B, the same points and some others measured another way; then each row and its match in B
B:
1: [-329 -207  580  -12  136 -181  161   -6 -159  153    0 -151   97 -356
  185   26  -54  343  226  -39 -208 -195  287  -88 -235  111   42]
2: [-353   49   10 -348 -481   -5  472  -63  475   91   54   29 -186 -259
  118 -271 -102  363 -329  209 -230  102  152 -194  310   40 -253]
3: [ -62  502  -71 -294 -305   20  290  305  305  105   22 -101   88  171
 -119 -323  -43  123  -47  102 -203  256 -263 -129  220   42    1]
4: [ -23  392 -126 -718 -128   13  183  621  499  141  157  246   28   26
 -243 -484  274   82 -250  -14 -280  359 -162  175  400   84  -42]
5: [  36  578  110 -350  -26  -12  186  591  207  147   -3 -157  238  220
 -163 -361   36  116   78  -37 -257  241 -347  -15   76   66  189]
6: [-166   13  445 -145  108  -67  237  241   95   48  -31 -226   73 -231
  141 -159  -51  329  -10  -88 -230  -62   20 -107 -103   90  162]
7: [ 224  299 -614  135 -274  -12 -232  -73 -209 -176  273  316   74  451
 -498   75  232 -519  240   62  173  308 -322   15  400  144 -173]
8: [ 167   73  -49  252   86  -51 -170    9 -328 -192  138  -12  134  185
 -216  131  113 -236  278 -110   90   55 -214  -48   24  155  105]
9: [ 257  117 -114  295  210  -94 -355   76 -508 -183  193   93  227  314
 -364  194  230 -410  455 -160  143   80 -275   58   14  183  129]
10: [ 119  350 -138  239 -115  -49  -57    7 -271  -78   84  -91  203  355
 -249   65   -5 -224  367   21   48  133 -314 -144   63  105   61]
11: [ 224  162 -176   85  104  -46 -227  168 -259 -171  188  122  145  255
 -339   47  231 -320  237 -136   69  149 -277   58  130  163   87]
12: [-387 -297  467  -51  -50 -130  290 -151   42   69   15 -122  -62 -460
  263   -7 -105  406  -12   32 -197 -196  332 -166  -86   91  -60]
13: [ 425  -89 -277 -158  421  -23 -493  443 -197 -316  368  471   48  134
 -490    2  616 -500   21 -363  122  203 -251  385  270  259  122]
14: [-126  260  442  369   47 -167   86  -30 -450  124  -92 -440  355  144
   32  131 -227  112  628   21  -99 -120 -117 -266 -350   80  207]
15: [ 291   17 -174  353  235 -114 -446   -2 -597 -227  245  171  208  304
 -400  273  294 -495  491 -175  193   66 -229  104   22  210   93]
16: [ -89 -175 -223  -30 -156 -100 -103 -196 -114  -61  282  397  -75  -73
 -215   86  256 -183   87   45   36   98  151   70  295  156 -274]
17: [-321 -315  181  -64 -136 -122  146 -226  -12   32  145  141 -107 -362
   78   34   53  187   -5   56 -106  -93  332  -56   94  119 -210]
18: [-132 -562  468  233  403 -207 -201 -155 -495  -99  162   70   50 -392
   56  291  173   34  307 -214    4 -282  330   65 -232  203   63]
19: [ -46 -297  -25  172  -23  -70  -78 -245 -196 -210  199  152  -88 -152
  -72  168  125  -92   54  -39   79  -50  110  -44  126  163 -107]
20: [-15  -5 166 -55  87 -58  46 165 -29 -68  82 -34  57 -77 -44 -54  85  64
  53 -93 -96  16 -54 -33  19 130  93]
21: [ 117  385 -254  226 -185  -60 -109  -26 -305  -40  130   15  211  419
 -334   82   44 -306  431   61   72  190 -312 -100  122  107  -18]
22: [-450  201  560 -583 -112 -109  520  403  424  404  -79 -182   88 -345
  216 -431  -96  619  -83   73 -480   27  191  -74  -33   21   11]
23: [-483 -157  404  341 -316 -168  350 -545 -222  131  -61 -299   14 -273
  285  189 -359  361  313  230 -112 -244  321 -405 -183   53 -165]
24: [ -24  121   78 -253   74  -87   -8  315    6   65  144  135  115   -6
 -171 -149  209   -8  101  -81 -141  121  -47  112  109  131   21]
25: [ -24  -15  109 -334  168  -98  -56  358   28   48  191  240   69 -118
 -179 -145  311    0   29 -144 -151   97   37  204  133  159    9]
26: [ 204  261  233  205  348 -107 -198  333 -439  -51   40 -191  356  263
 -211   61   93 -162  497 -209  -26   14 -322   -1 -216  158  335]
27: [-326  -34   -7 -638 -362   10  436  159  657   91  122  218 -256 -386
   77 -406   84  374 -530  119 -281  164  206   -7  422   66 -264]
28: [-435  -69  617 -431  -58  -75  523  245  418  215  -85 -241  -52 -514
  342 -329 -150  667 -252   21 -406  -94  260 -153  -61   47   33]
29: [-343 -409  585    4  146 -163  175 -109 -103   59   31 -104  -14 -509
  250   58  -35  369   81  -63 -178 -252  369  -92 -193  127   12]
30: [ 245 -249  183   34  528  -82 -336  309 -312 -261  213  139   99  -87
 -195   90  369 -203  125 -372   40  -43  -91  206  -44  233  250]
31: [ 133   -6 -233  234  -55  -29 -159 -134 -255 -240  200  126   13  155
 -242  143  136 -282  169  -41  138   81 -161  -54  180  156  -38]
32: [ 303   72 -465  230   -8  -27 -363  -52 -348 -290  293  304   63  334
 -459  178  309 -542  239  -91  218  194 -275   79  286  184  -58]
33: [ 152 -150  222  372  331  -97 -229   -5 -488 -233  106 -116  160   25
  -99  231   92 -159  347 -214   88 -117 -115  -41 -179  185  223]
34: [-162 -109   -1  863 -347 -123   31 -835 -611 -184   23 -280   55  121
   41  490 -338 -120  541  211  217 -199   24 -482 -127   83 -140]
35: [-355 -372  360 -109  -40 -120  220 -145   67   30   81   29 -127 -488
  199   -7    5  329  -90   13 -162 -157  371  -88   11  118 -126]
36: [-222   48  195 -213 -173  -29  312   91  247   47   16  -99  -46 -205
  103 -193  -67  301 -140   58 -205   26   60 -149  105   72  -34]
37: [-495 -164  253  198 -419 -142  364 -528  -63  122   -3 -150  -64 -291
  233  112 -281  329  167  260 -118 -165  335 -344  -24   43 -261]
38: [-293 -434  175  353 -143 -138   58 -558 -308  -99  119   16  -97 -312
  114  294  -74   81  196   85   45 -216  334 -214  -32  124 -201]
39: [-285  132  640 -259   45  -71  432  334  227  186 -139 -401  114 -277
  264 -278 -195  545  -30  -29 -365  -86   36 -189 -188   49  202]
40: [-480 -179  577 -239  -94 -125  439    3  211  200  -55 -188  -46 -509
  321 -161 -162  576  -84   66 -330 -160  348 -178  -92   64  -52]
41: [ -89 -128  332  -53  257 -156  -81  175 -227   52  121   51  142 -160
  -59   23  173   53  252 -145 -121  -63  107   83 -107  157   89]
42: [ 399  -48  -93  -81  494  -49 -459  473 -278 -273  299  314  139  127
 -417   22  524 -405  134 -375   76  145 -263  328  127  240  216]
43: [  40  284   12 -447   57  -29   45  544  198   81  135  142  113   54
 -218 -308  251   13  -38 -106 -200  235 -169  153  202  121   70]
44: [ 304   64   58 -166  470  -59 -322  558 -198 -152  209  186  189  111
 -335  -72  426 -251  151 -341  -22  134 -254  277   55  209  268]
45: [ 254  -14  -55 -330  329  -10 -209  534   52 -184  238  281   34   -1
 -298 -167  441 -185 -118 -298  -50  178 -186  278  220  198  152]
46: [-182 -392  317  331   69 -131   15 -346 -323 -134   79  -91  -25 -291
  129  255  -47  100  195  -50   14 -235  223 -167 -127  145  -17]
47: [ 215   -6 -278    6   43   -6 -216   95 -117 -252  257  265  -13  127
 -316   29  294 -313   18 -129   97  162 -187   99  271  184  -17]
48: [ -60  732 -130 -844 -322   70  418  774  745  238   32   52   65  158
 -184 -688  108  244 -345   79 -393  459 -330   46  429   25    3]
49: [-482 -156  705   23  -52 -158  423 -126  -11  196 -113 -374   56 -435
  380  -28 -292  575  140   74 -284 -259  315 -289 -277   52   29]
50: [ 279 -252  -87  189  347  -71 -406   60 -403 -332  275  246   42   27
 -294  208  371 -378  178 -271  169   11 -112  165   73  241  102]
51: [-562  -40  825 -126 -116 -128  619    7  199  289 -211 -514   56 -486
  477 -180 -395  770   28  111 -407 -235  293 -359 -301    8   74]
52: [-340 -243  775  505  189 -260  105 -321 -593  120  -96 -446  245 -263
  272  315 -275  301  627  -16 -106 -389  265 -297 -541  101  147]
53: [-434 -268  468  222 -151 -170  279 -396 -171   89  -18 -220   -7 -369
  275  144 -241  362  214  121 -133 -253  348 -297 -177   82 -108]
54: [ -44  595 -194 -609 -298   18  258  547  472  207   93  135   94  192
 -253 -483  149   85 -137   86 -269  391 -252   62  387   54  -65]
55: [-542  -66  408  -64 -371 -121  506 -272  149  229  -61 -218  -51 -370
  302  -78 -295  519   32  238 -254 -133  332 -323  -33   20 -190]
56: [  88 -315  214  294  327 -117 -227  -57 -430 -236  158   16   73 -109
  -72  238  162 -132  253 -221   80 -144   19   14 -119  202  134]
57: [-445 -217  232 -227 -298  -86  381 -178  255  114   67   40 -159 -437
  194 -116  -73  396 -169  148 -206  -61  353 -155  141   69 -250]
58: [  67  436 -300 -556 -233   63  161  500  466   18  152  214   -9  151
 -277 -428  229  -14 -281   20 -185  388 -279   95  456   84  -58]
59: [-376 -157  523  259 -120 -145  310 -305 -172   68  -78 -361   48 -292
  286  115 -301  387  240   98 -145 -249  233 -344 -243   69    7]
60: [ -62  278   20 -379  -39  -67   82  392  143  142  120  126  121   51
 -196 -253  179   43   59  -15 -198  202  -97   95  180  107   -8]
61: [ 163  340 -335  170 -181  -26 -114    4 -210 -112  155   76  136  388
 -349   42   99 -331  284   29   87  212 -322  -68  216  122  -34]
62: [-425   25  544  -64 -117 -166  367  -23  -14  263  -71 -259  124 -272
  223  -84 -193  438  217  101 -287 -126  230 -206 -182   51  -15]
63: [-257 -440  519  -64  276 -174   26   15 -150   33  109   46    1 -476
  137   68  128  247   93 -144 -144 -213  357   50 -144  161   24]
64: [-239  -69 -171  107 -485  -25  238 -423   74  -89  119   61 -168  -99
   15   47 -107   65  -60  209    1   35  111 -254  266   77 -298]
65: [-364 -405  731  288  196 -216  146 -257 -370   62  -27 -291   97 -446
  306  211 -169  368  343  -59 -136 -367  361 -203 -397  119   82]
66: [ 112  420 -102 -101  -65  -30   -2  316  -33    9   94   -3  189  294
 -272 -145  107 -129  189  -26  -79  220 -319  -10  146  105   84]
67: [ -76  -78 -207   22 -171  -94  -93 -184 -168  -44  247  313  -11   11
 -231   92  200 -193  168   55   45   97   85   35  243  146 -226]
68: [-231  -38  273  390 -194 -108  201 -373 -267  -30  -35 -322   67  -73
  142  179 -276  174  302  118  -32 -164   65 -363 -154   68  -16]
69: [-445  -93  312  456 -414 -130  369 -636 -229   63  -83 -371    6 -180
  278  218 -436  316  307  261  -59 -228  226 -499 -160   33 -165]
70: [ 187  159 -277  795 -107 -124 -344 -467 -815 -209  160  -40  255  494
 -356  470   -5 -539  774   46  300   14 -265 -205  -45  144  -20]
71: [  -4  356   19  123 -172  -35  128   47  -90  -11    7 -211  163  225
 -105  -47 -108   -8  238   59  -62   99 -255 -202   25   82   78]
72: [ 101  -96   67 -370  251  -27  -76  440  146 -127  200  232  -28 -168
 -163 -188  355  -17 -190 -238 -112  110  -49  214  195  175   89]

[  72  -64  -81  -17   69   23  -74  156  244 -171  240   44   59  299
  130  -98 -339 -151  -18  -43 -129   77   65   23  -93    8  128 -195
  -90  181 -103  -64] : 54
[ 177  -56 -189    9  -55   21  171   59  136 -136  -12   39  -15  -67
  199  -16   35 -220  325   79   15   94  -20 -242  340  135    8  262
  143  167  -32  -83] : 51
[ 370  126  145  103  429 -178   19 -116  220   99 -429  150  -68  -29
   25  -63  249   -3  143 -110  106 -218   10  133   40   67   71 -126
  111 -174  -51 -142] : 41
[-256 -195  -15  139 -240  129  -46   65 -181   70  263 -130   33  215
   -9  136  -96 -179  -46  200    0  222  -45  -65   18  -94 -115  128
  -76  113  -34   17] : 61
[ 256 -175  340  125  315 -134  -51  -87   75  193 -204  161  100   72
   44  149  224   76   50 -105   58 -156  198  165  -64 -135  168   64
  -37 -383  -70  -19] : 42
[-242 -496  181  168 -308  137 -131  203 -230   70  467  -15  375  260
   74  274 -118 -238  -54  147 -122  207  235  -43  -27 -240   18  315
 -182 -112  -76   53] : 35
[ 253  109 -104   64  158  -63  102   -3  180  -51 -235   69  -62  -69
  102 -101  129 -188  254   20   60  -51  -72  -86  233  160  -27   27
  171  101  -31 -155] : 49
[ 340  211 -238 -211  414  -78   64  -50  596 -276   -7   56 -383  297
  184 -242 -412  160   33 -201  -23   10  -76   49 -125  138  299 -452
  -36  293 -108  -36] : 48
[  58  -58 -107   54  -44   32  104    4   43  -23   -5  -20  -64   10
   99   46   41 -141  188  101   52  107  -50 -152  209   59  -31  181
   85  117  -26  -40] : 62
[  98 -278   19   58  -94   32   77   82   12  -33  120   66  158   15
  179  146   52 -173  226   64  -26  104  145 -167  222  -32   78  357
   23  -49  -55   -7] : 6
[-121 -492   98   40 -220  125 -137  274   -3 -109  598   50  367  375
  180  170 -358 -201  -59   24 -221  207  312  -32 -104 -217  187  172
 -241  -24 -118   65] : 4
[-128 -276   96  175 -185   74  -12   53 -199  122  138  -35  150   73
   32  204  103 -186   66  170   23  137   59  -82  120 -107  -81  306
  -19  -71  -25    7] : 8
[ -23   91 -145  108  -34   34   76  -37  -22   36 -104  -93 -160   13
    0  -22   76 -172  123  166  101  100 -196 -107  183  106 -167   44
  119  199    3  -91] : 68
[-403 -173   26  313 -407  157  -35   48 -472  239  118 -201  107   34
 -121  206  201 -352   13  386   87  226 -148 -125  185  -69 -383  327
   49   73   32  -41] : 70
[  72  -74  -14  -32  147    4 -104  108  266 -128  237   45    3  372
  101  -68 -365  -44  -98  -90 -121   57   84  103 -201  -47  186 -273
 -150  114 -114  -21] : 58
[  66  -66  113  145  104  -32  -48    9    4  101  -75   38   68   98
    6   43   91 -126   36   33   26  -26   32   59    8  -36  -22    1
    4  -84  -52  -78] : 11
[  87  -22 -137  158 -147   27  196    5 -107   34 -200  -15   17 -249
   90   47  330 -330  385  217  121   72 -116 -282  487  159 -210  427
  262  104   31 -137] : 14
[  48   17 -113  125  -50   24   16  130   33  -60   -5   14  109   20
   68  -82   14 -354  165  113  -31   39  -55  -96  192  111 -126   50
  109  174  -38 -174] : 71
[ 218  226  106   32  499 -142  -69 -194  284  111 -303   24 -319  242
  -66  -98  -16  200 -121 -135  121 -144 -101  277 -252    7  111 -471
  -36  -53  -71  -64] : 47
[ 145 -174 -108  -56   -4   32  100   65  189 -149  162   50  -14  108
  213   48 -141  -78  188    2  -40  132   88 -156  154   17  165  175
   -6   98  -69   16] : 22
[-208 -105  179  127   72   33 -191  -27  -56  169  175  -90  -61  418
 -110  102 -179   46 -289   47    9   89  -11  223 -331 -191    8 -253
 -208  -41  -72   37] : 16
[  48  -74  141  188   68  -30   -3  -53  -97  181 -169   12   35    1
  -21  108  243 -113   81   91  100  -24   -9   19   95  -35  -84  128
   56 -129  -21  -68] : 9
[ 459  210  187   86  592 -236  -10 -161  317  120 -526  183 -125    1
    7 -117  247   77  102 -188  116 -308   11  230  -54   72  121 -281
  101 -209  -62 -164] : 63
[-217 -411  267  299 -276   83 -102  116 -388  247  170   -9  381   59
  -22  299  222 -296   27  217   -6  107  159  -31  102 -200 -154  419
  -49 -234  -27  -14] : 15
[-171 -178  -43  171 -261  111    0  112 -189   45  168  -75  135   66
   35  110   28 -309   96  221   -5  178  -31 -144  176  -20 -167  253
   31  108  -14  -52] : 10
[ -32 -309  324  192   33  -14  -93  -30 -165  245   26   38  163  140
  -16  263  175  -12  -36   47   45    4  170  106  -65 -214   42  198
 -100 -319  -49   35] : 50
[ -75  -17   75  129   77    6  -81  -39  -26  125   -4  -61  -82  219
  -59   47  -22  -36  -98   70   59   45  -67   99 -105  -66  -52 -128
  -55   12  -42  -31] : 31
[ 162  143  -97  130   99  -46   47   33   92  -12 -226   34   -1  -59
   36 -121  142 -283  205   78   45  -47 -118  -59  212  164 -140  -15
  175  138  -23 -203] : 59
